In the rows, zero is written as 128.
Here are made-up elements, facts about them, and rows of numbers that follow some of those facts. Name the element behind each unnamed row.

Some elements and their rows:
dritrok: [135 149 121 135 126 141 132 117 149 156 112 136 134 111 140 122 146 133
 150 120 133 145 138 119 121 106 117 119 116 100 131 124 133 153 129 146
 121 130 127 113 167]
plitok: [ 88  80 135 112 127 110 164 143 118 108 157 108  79 140 117 140 102  79
 142 154 149  86  48 170 179 167 127 157 137 157 111 146 133  57 133  84
 142 149  90 157 108]
bevi: [104 102 110 126 170 114 154 125 130 192 124 110 103 141 113 132 128 102
 105 193 141 105 111 172 130 169 151 145 117 123  91 137 154  68  94 118
 111 114 139 150 108]
datam: [142 128 161 142 171 124  83 115 108 131  96 132 135 136 130 130 123 156
  67 134 103 123 194 141 115 175 121  99 156 127  97 121 128 131 122 149
 131  86 198 108  56]
klastun: [ 96 107 109 111 150 122 165 137 135 136 151 131 110 127 110 129 118  84
 168 149 152 112  31 180 151 139 116 147 118 146 141 123 142 109 120 106
 131 151  76 136 144]
nemas: [130 113  60 117 105 154 121 142 123  94 133 155 134 143 135 146 106 121
 182  99 125 121 115 105 140  80 147 123 144 161 140 142 108 143 174 114
 148 191 124 127 119]
mapa: [129 142 148 125 104 142 130 144 122 106 146 144 153 126 109 134 132 137
 163  69 115 140 116  97 135  87 129 136 135 156 159 118 115 146 148  96
 138 128 108 133 124]
rotrem: [144 141 119 118 138 149 124 110 144 148 104 140 162 117 126 120 150 129
 127 131 137 131 170 107 117 120 128 126 114  82 128 113 127 160 121 152
 113 117 123 137 168]
skiflute: [131 111 152 128 152 110  96 124 113 130 128 119 110 132 127 140 138 139
  80 159 133  96 175 142 128 156 139 114 138 100 102 122 136 143 131 162
 120 109 149 118 126]
gisko: [155 144  91 135 135 135 108 126 134 114 113 142 149 125 143 131 148 140
 123 147 134 130 153 113 108 114 135 119 122 116 146 128 117 165 157 147
 123 149 145 100 159]
brama: [138 140 125 126 136 123 120 119 131 112 108 116 113 131 107 132 116 104
  80 163 123 123 145 144 124 162 119 109 153 140 115 138 134 110  98 149
 129 127 173 133 124]
morak: [151 165 157 141 138 113 110 115 110 118 119 125 137 100 164  93 161 176
  95 139 114 163 136 129  94 139 106 121 118 109 155 107 125 169 144 174
 120  95 115 106 135]
kibeple: [147 137 142 134 156 148 110 114 136 141 106 127 143 123 126 132 132 162
 125  97 100 129 168 115 124 111 134 109 153 133 117 113 123 193 157 145
 130 125 176 116 105]
mokibi: [108 118 108 119 100 148 135 138 141 125 150 141 135 138 100 152  99  98
 189  77 126 124 107 113 159  79 118 129 138 139 133 139 121 110 137  85
 152 159 133 131 135]
zesik: [149 174 142 129 127 107 122 114 128 128 134  99 128 107 137 111 183 146
  87 176 149 134 129 129 108 128 151 138 114  93 172 111 140 179 119 200
  94 121  85 120 220]
teflik: [131 142 123 129  76 145 140 144 121 108 151 133 123 121 126 119 129 143
 199  57 107 167  79 101 140  63 147 142 136 164 182 120 112 175 171 110
 148 156  73 130 149]
flamak: [145 145 142 145 162 122  99 116 108 138 107 126 137 129 147 119 138 161
 102 128 100 149 168 136 101 145 121 104 144 122 118 114 127 158 145 156
 134 107 160 108  91]
rokle: [133 140 108 122 138 130 100 137 128  94 128 148 162 136 122 143 123 133
 123 122 131 133 141 132 100 123 112 118 115 137 144 130 116 127 119  99
 129 130 152 102 129]
mironim: [111 114 132 124 106 125 132 142 114 106 154 135 112 130 125 136 111 111
 156 107 129 122  99 131 149 119 126 132 134 140 133 134 120 106 127 117
 150 146 110 140 124]

How the elements are related:
pligisar | κ d | Θ i
geful | κ d | δ zimakle | Θ h
raflak | κ c | Θ k
tuke | κ b | Θ h
zalin | κ a | δ zesik, morak | Θ l
fuskitrom | κ b | δ tofle, kogi | Θ h
fegron | κ b | δ datam, rugrim | Θ k
sostus | κ b | Θ k
vuplo | δ subi, dogon, danur
teflik | κ e | δ drutas, ropar, klofe, skadru | Θ h
saro | κ a | δ peflom, skegen | Θ h
nemas | κ b | δ beflol, riplor | Θ l
doklen | κ e | Θ l
dugu | κ c | Θ h
pligro | δ lakonuk, treki
skadru | κ g | Θ h
klokom | κ a | δ rudru, kote | Θ h
kogon | κ b | δ kibeple, riplor | Θ l
stugur | κ b | Θ j
gofikin | κ c | Θ l
zupestuk | κ c | Θ j
putruskun | κ b | Θ h
grulol | δ klipas
trivo | κ g | Θ k
mabil | κ g | Θ i
boru | κ d | δ zumuk, gokoples, tuke, gadrezar | Θ j
stugeza | κ a | Θ h
buredris | κ c | δ rotrem, ropar, zefa, flisul | Θ h
zekle | κ e | δ stugeza, truskima | Θ h
kloto | κ f | Θ h
zatrarer | κ a | δ visu | Θ l
skeker | κ a | Θ k
kaplol | δ flamak, brupam, rigufir
fetu | κ c | δ keplil, tofle | Θ l
griflu | κ d | Θ j
mironim | δ pligisar, raflak
nasti | δ flamak, skiflute
drigra | κ e | δ stefosan, skeker, rudru, gruskan, pekli | Θ i
zokla | δ mabil, kote, morak
logal | δ raflak
pitek | κ a | Θ h
gruskan | κ d | Θ i
brogrupom | δ gofikin
sudobrek | κ a | Θ l
tonom | κ a | Θ k
klastun | κ b | δ kluris | Θ k
bimu | κ c | δ grekon, pefum, griru | Θ h
ropar | κ f | Θ h
kleplol | κ b | δ leva | Θ i
klokir | κ d | Θ l
nivaver | κ a | δ senak | Θ h
beflol | κ c | Θ k
dropu | κ c | δ rekir, mogun | Θ l
gropli | δ grekon, pligisar
lurifus | κ c | δ kluplus, skadru | Θ i
vestoga | κ b | Θ l
rugrim | κ f | Θ i
selitar | κ b | Θ j
fostugas | κ f | δ kladre | Θ j
zumuk | κ a | Θ j
kupla | κ c | δ vestoga, ropar, bifun, dritrok | Θ h
treki | κ e | Θ i
tritrol | κ a | Θ j
nufli | κ d | Θ h
riplor | κ g | Θ i
zogre | κ b | Θ h
mazofli | δ datam, tofle
kliven | κ g | Θ j
fikifu | κ e | δ kaskim | Θ h
brudre | κ c | Θ h
vufete | δ sabak, pomasem, pitek, brudre
kaskim | κ g | Θ k
klipas | κ f | Θ h
kluplus | κ e | Θ j
bevi | κ f | Θ k
sabak | κ f | Θ h
bifun | κ f | Θ i
truste | κ b | δ flenuplir, futrar | Θ k
gilar | κ a | Θ h
droskem | κ e | δ petikul | Θ j
fupen | κ b | Θ h
gisko | κ e | Θ l
trotuk | κ f | δ drutas, brupam, danur | Θ l
flivun | κ e | Θ h
trotrer | κ a | δ putruskun, doklen, viron, selitar | Θ k
gibrelam | κ d | δ miflos, brudre, breplis, klofe | Θ j
pegudruk | κ d | δ stefosan, mogun | Θ h
brama | κ e | Θ i
mogun | κ c | Θ h
fasan | κ a | δ zupestuk, koplus | Θ l
petikul | κ a | Θ i
plitok | κ d | δ bevi, datam, fami | Θ k
rokle | κ b | Θ l
dirusar | κ a | Θ h
lesolom | δ zupestuk, stugeza, kogi
pomasem | κ a | Θ l
kegik | δ sostus
kledur | κ f | δ nolil, tofle, kladre | Θ l
skimam | κ e | δ treki, grukes | Θ l
keplil | κ b | Θ h
truskima | κ g | Θ h
vaklam | δ rotrem
kogi | κ b | Θ l
parule | δ kladre
broki | κ f | δ toplir, flerir | Θ k
busul | κ c | Θ j
trakoplum | κ c | δ zesik, futrar | Θ i
drivi | κ f | Θ k
brupam | κ g | Θ l
meklam | κ d | Θ h
subi | κ e | Θ h
dogon | κ f | Θ k
vegrum | κ g | δ furo | Θ k
skaplum | κ g | δ zumuk, niflin | Θ j
senak | κ b | Θ j
skabim | κ d | Θ h
voden | κ e | δ beflol | Θ i
drutas | κ a | Θ h
zesik | κ d | Θ i
gudrom | κ e | Θ h
kibeple | κ b | Θ h
trodrak | κ g | δ zesik, drutas, klokir | Θ h
datam | κ b | Θ h
drage | δ doklen, gokoples
klebuvor | κ a | δ dogon, kluris | Θ h
flamak | κ b | Θ h
morak | κ a | Θ h
kluris | κ a | Θ k
tredem | κ b | Θ i
lakonuk | κ g | Θ j
grusem | κ g | δ skabim | Θ k
bute | δ fupen, kloto, dirusar
drokel | κ a | δ sudobrek, petikul | Θ l
mapa | κ e | δ bifun, tonom | Θ h
futrar | κ c | Θ k
fupadrir | κ d | δ midrubrem, gisko, brudre | Θ l
bupler | κ b | δ brama, grigu, nolil | Θ h
flatel | κ d | δ flenuplir, pekli | Θ h
ripigru | κ b | δ beflol, kluplus, gadrezar | Θ k
flisul | κ b | Θ k
mokibi | δ paven, gudrom, tuke
lesi | κ d | δ skiflute, nufli, mafles, kogi | Θ k

Rows to name:
No name comes twice in this set of rows, the named rows included.
[131 124 149 144 159 121  86 124  98 125 114 126 115 140 132 131 111 161
  84 129 101 127 165 144 118 161 115 100 159 146 106 129 126 124 132 141
 136 104 201  99  55]  keplil
[131 147 129 116  95 118 125 150 114  58 156 131 167 123 146 125 128 138
 142 124 144 154  86 119  96 119 107 145  91 157 193 128 110 119 132  96
 131 133  63 102 158]  zalin
[131 130  94 122 112 143 119 144 142  87 131 154 174 149 110 149 102 120
 174  89 134 125 115 113 127 110 111 118 124 166 151 138 110 124 130  74
 140 163 139 114 110]  kogon
[111 130  80 103 169 137 162 111 151 178 113 141 133 114 115 124 146  95
 155 167 150 124  85 169 137 145 123 145 113  99 130 116 140 145 126 137
 112 119  87 138 176]  flisul
[161 153 118 159 144 148 127 114 140 208 100 120 158 120 143 116 169 190
 130 117 106 159 197  95  99  82 169 129 114 100 141 105 141 189 141 154
  94 108 140 131 154]  ropar
[152 173 151 137 139 131 115 108 138 159 112 124 169 104 154 116 172 167
 123 109 117 169 162 120 105  95 119 119 118  97 165 104 128 199 151 171
 104 106 117 101 171]  drutas
[ 84  89 122 110 145 109 155 140 125 117 149 134  98 143 100 140  93  81
 134 150 139  97  45 193 162 170 114 141 135 165 118 135 136  72 112  87
 148 140 112 142 105]  fegron
[147 146 169 164 140 124 118 126 100 144 122 110 120 129 141 105 149 178
  91 136 110 147 179 105  82 128 142 128 109 104 125 114 139 142  88 154
 102  76 139 128 111]  mogun
[143 139 134 145 126 126 101 121 112 141 123 122 103 127 169 115 138 151
 119 126 107 133 169 110 127 116 156 110 140 113 118 127 125 138 167 167
 128 123 143 123 105]  skabim
[135 135 127 144  99 125 136 159 110  78 153 126 132 146 129 121 113 142
 138 137 134 138 115 103  89 108 131 138  90 141 145 145 123  94  88  88
 130 131 116 123 123]  dropu

Now the same elements, written a new way:
Known rows:
drokel: [109 173 127 126 127 108 101  85  87 152 136  86  93 143 146  64 170 101
 122 132 115  93 138 135 145 124 144 142]
petikul: [151 150 180 165 110 102 165  77 127 102 107 131 106 103 101 101 132 123
 126 149 167 133 106 110  95 125  92 139]
riplor: [121 125 177 129 141  63 171  95 144 116 120 167 125 119  98 166  97 124
 111 136 156 148  91 104  95 129 103 164]
mafles: [156 103 150 170 124  75 127 125 155 137 116 110  68 123  95 124 145 121
 171 131 163 126 115 136 118 145 137 124]
zokla: [118 180 120 153 128 122  85 121 111 159 127  54 158 177 142 121 136 116
 134 134 132 114 121  86 125 103 195 131]
klokom: [ 96 200 124 184 117 155  96  89  81 143 124  40 164 153 149 100 144 107
 137 157 152 106 126  98 126 111 170 126]
nolil: [157  93 164 172 129  56 141 111 155 144 106 122  73 117  95 137 148 132
 184 142 168 125 115 138 115 150 122 127]
ropar: [124 131 144 159 140 113 118 159 165  85 111 175  64 166  67 209  80  93
  97 119 141 171  90 118  87 179 135 121]
saro: [ 95 160 112 160 133 116 110  83  95 131 146  73 125 131 116  63 129  87
 139 132 144 115 126 131 151 112 145 117]
truste: [113 183 120 156 124 140 108 142 101 137 128  79 165 130 139 103 135 127
 140 121 113  91 128  45 108 108 173 132]
dirusar: [116 151 146 183 118 118 129  89 108 125 115 111  99 117  96 124 137 109
 139 150 157 125 114 130 129 151  93 125]
truskima: [115 101 141 161 142  70 127 123 149 124 119 113  99 124 101 146 128 112
 163 141 170 135 110 139 113 158 147 131]
nivaver: [ 99 156 115 165 127 120 114  88  98 127 142  91 121 132 114  84 135  92
 139 134 140 119 130 126 143 124 132 121]
zupestuk: [106 105  99 181 117  92  99 146 127 139  90 162  89  69  89 150 172 124
 193 134 145 110 168 114 130 210 135 152]
vaklam: [128 151 120 138 133 115 103 126 136 127 136 111  96 165 102 123 109  94
 122 107 117 127 118 109 134 117 157 125]
flatel: [ 86 157  93 171 114 113  65 113 128 153 108  57 184 172 125 142 149 118
 131 148 141 126 123  91 123 101 176 159]
vegrum: [136 143 113 126 152  83 129 127 114 140 136 128 139 117 116 115 111 109
 142 128 130 129 140  88 122 125 173 146]
grusem: [140 144 122 129 153  87 129 128 117 140 137 126 139 115 116 118 115 108
 141 127 131 132 141  88 124 128 170 140]
vestoga: [105 152 149 144 115 128 102 136 145 112 115 140  39 144 109 145 151 129
 103 106  97  97 105 107 104 163 111 137]

Name these rows:
No name comes twice in this set of rows, the named rows included.
[ 98 135 102 147 181  84  83 127 104 128 111 205 115  99  95 223 112 106
 101 110 134 150 152 111 132 216 118 156]  kluplus
[121 188 133 128 142  91 111 120 126 153 140  56 211 153 178 140 112 124
 123 135 164 124 107  79  84  73 236 153]  drigra
[143 134 134 138 147  84 137 131 120 133 123 141 126 110 106 137 115 113
 140 134 133 137 134  82 108 139 159 144]  trivo
[108 129 135 180  99 134 129 137 161  99 109 164  75 147  65 188 113 112
 130 114 135 137 103 115 111 167  99 130]  brudre
[ 99 169  90 145 133 139  85 148 132 118 144  81 129 180 121 119 104  82
 120 113 122 132 115 101 109 119 204 121]  trodrak
[ 97 116 111 159 122  85  87 114 151 139 115 104 133 149  87 144 139 115
 131 133 148 138 123 113 133 126 122 152]  meklam
[166 159 155 177 117 125 144 106 115 104 106 149  97  98  86 111 140 118
 128 143 144 133 125  93 109 150 105 132]  kluris
[121 152 119 148 129 116 132 142 121 125 139 112 131 106 112  93 122 117
 150 106 109  97 129  67 121 122 151 131]  klastun
[126 102 119  96 162  35  99 131 133 170 148  84  79 130 161  91 155  99
 172 125 137 112 145 169 125 135 227 146]  kledur
[ 94 121 144 140 171  45 121  92 129 135 132 163 134 131 110 213  98 116
 119 119 169 140 112 125 130 155 109 151]  gudrom
[134 120 158 193 114  99 138  98 129 116 114 105  77 100  89  91 151 114
 169 152 178 126 121 149 121 157 103 115]  stugeza

Now the same elements, written a new way:
Named rows:
bimu: [ 95 101 140 151  83 157 102 139 125 129 116 122 144 107]
senak: [110 155 129  95 156 137 155 128 130 153 146 155 136 120]
skimam: [145 133 108 158  97 155 107 173 104 166 148  88 141  89]
raflak: [ 74 148 133  79 137 135 118 182 118 116 148 129 149 153]
flivun: [ 83 147 134  94 101 141 133 126 161 152 130 107 100 107]
drage: [150 138 138 148 112 163 101 145 115 116 119 146 144 111]
miflos: [135 155 136  89 125 146 138 140 158 134 127 138 126 138]
sudobrek: [163 141 108 103 130 155 167 159 142 165 108 106 138 152]
midrubrem: [135 155 134  89 124 146 138 140 157 134 127 138 127 138]
petikul: [126 153 111  90 151 153 132 152 142 123  98 127 144 152]
vaklam: [152 133 143 149 119 161  97 145 120 118 120 141 149 110]
kote: [136 151 137  92 130 147 132 140 161 136 127 136 130 140]
danur: [136 152 136  92 130 148 132 143 161 136 129 135 129 139]
kluris: [112 162 140  83 173 149 130 165 119 107 108 144 142 161]
trodrak: [109 100 158 164 121 171  79 129 142 142 114 113 149 117]
nemas: [156 178  51 179  66 183 157 123  33 143 144 159 123 112]
kledur: [167 108 132 150  92  47 143 127  77 128  94  69 180 111]
gruskan: [ 87 146 108  77 130 153 141 136 131 135 129 110 189 156]
gadrezar: [134 167 121  91 106 152 143 136 138 131 128 149 117 143]

Name these rows:
No name comes twice in this set of rows, the named rows included.
[136 156 139  88 123 116 141 129 151 128 124 128 126 134]  nolil
[107 145 139 154 189 153  89 150  92 105 147 147 171 113]  truste
[ 87 141 145 117 131 153 129 173  72  81 119 136 219  93]  plitok
[ 74 141 137  79 147 133 109 181 126 122 150 122 150 159]  futrar
[ 95 108 145 147  99 175 122 109 111 130 108 119 183 116]  geful
[178 122 115 157 120 169 137 170 107 143  98 115 162 111]  fasan
[ 93 130 137  75 108 132 144 171 130 150 138 135 143 126]  zupestuk
[142 149 148  98 129  35 117  72 128 139 125  96 110 173]  kladre
[135 157 131  91 119 149 137 140 152 133 127 141 125 138]  gokoples
[ 97 149 131 104 127 140 187 120 167 121 114 140 138  67]  datam
[ 96 101 150 151 108 178 111 110 116 136 109 116 188 121]  flatel
[ 90 137 140  96 102 149 146 127 163 144 114 120 122 125]  truskima
[118 126 146 103 138 159 141 117 169 140  87 129 121 149]  morak

